Below are the code and all the weights of a small trained network. Each question names an input and a class and asks about switching units off, where a switched-off unit gives its printed mean instead of its output.

import numpy as np


def w(rows, s, z=0):
    codes = np.array(rows[::2]) - 128.0
    scale = np.full(codes.shape[1], s)
    scale[-1] = z or s
    return codes * scale


def f(y):
    return np.maximum(y, 0)


def log_softmax(a):
    a = a - a.max(-1, keepdims=True)
    return a - np.log(np.exp(a).sum(-1, keepdims=True))


def net(x, mask):
    res = np.array(x, float).reshape(1, 6) / 4 @ E
    y = f(res @ A[0][:, :-1].T + A[0][:, -1])
    res = res + np.where(mask, y, B[0][:, -1]) @ B[0][:, :-1]
    return log_softmax(res[-1] @ U[:, :-1].T + U[:, -1])


A, B = {}, {}
E = w([
[134,127,129,125,130],'x0',
[115,253,236,77,84],'x1',
[144,120,131,120,119],'x2',
[135,126,133,127,137],'x3',
[12,37,181,36,138],'x4',
[130,128,137,134,149],'x5',
],0.012)
A[0] = w([
[50,9,172,62,150,127],'N1',
[150,170,74,182,140,171],'N2',
[228,164,58,184,130,141],'N3',
[156,29,54,143,151,76],'N4',
[110,59,144,74,125,151],'N5',
[113,183,212,99,81,3],'N6',
[123,67,48,145,146,81],'N7',
],0.014,0.0033)
B[0] = w([
[58,48,167,210,59,252],'N1',
[102,84,118,205,79,188],'N2',
[30,41,186,230,59,225],'N3',
[170,235,124,45,198,214],'N4',
[96,127,137,242,73,192],'N5',
[223,202,123,82,255,192],'N6',
[252,222,209,16,254,195],'N7',
],0.0086,0.024)
U = w([
[75,46,62,154,43,254],'0',
[183,223,74,9,174,2],'1',
],0.011,0.00098)

Each question gives the input, the list of numbers given to net, and the class t.
The units are the neurons (one row each of A and B). Each row of codes is followed by its name. A weight is (code - 128) times the scale printed after its matrix; where a second scale follows, it is the last column's (A, B and U).
mask holds one flag per neuron, in row order. A switched-off neuron (its flag False) gives its mean, the last column of its row in B, instead of its output. The means were averaged over made-up inputs and are rounded, as every weight is.
A unit's drop is (log p(t) with every unit on - log p(t) with that unit switched off) / (log p(t) with every unit on - log p(t) with every unit switched off).
The circuit of an input: a set's keep is (log p(t) with only the set's units on - log p(t) with every unit switched off) / (log p(t) with every unit on - log p(t) with every unit switched off). Starting from all 7 units, units are removed one at a time, each time the one whose removal leaves the highest keep (on an exact tie, the one counted first), for as long as the keep stays at least 0.8.
circuit, biggest first: the units of the circuit, biggest drop first
top k neurons: the k neurons with the biggest drops, biggest first
drop when u is switched off: that unit's drop, to one decimal
input [3,-2,8,-4,1,6], class 1: top 2 neurons => N3; N1
input [8,6,-2,-3,-7,3], class 0: top 3 neurons => N3; N7; N4
input [-7,5,1,1,4,-5], class 1: circuit, biggest first => N6
input [-8,-6,-6,5,4,1], class 1: top 2 neurons => N7; N4
input [-7,-5,2,5,-3,5], class 1: top 2 neurons => N1; N7
input [-8,3,7,6,1,-6], class 1: top 2 neurons => N3; N1
input [0,-3,8,1,-2,8], class 1: top 2 neurons => N1; N5
input [-5,5,-6,-2,-6,4], class 0: top 3 neurons => N7; N3; N4
input [0,6,6,7,4,-6], class 1: top 2 neurons => N6; N3
input [-4,6,3,-4,3,-5], class 1: drop when N6 is switched off => 0.4
input [3,6,-6,-1,-8,8], class 0: drop when N3 is switched off => 0.4
input [5,5,7,-1,-8,-4], class 0: drop when N3 is switched off => 0.1
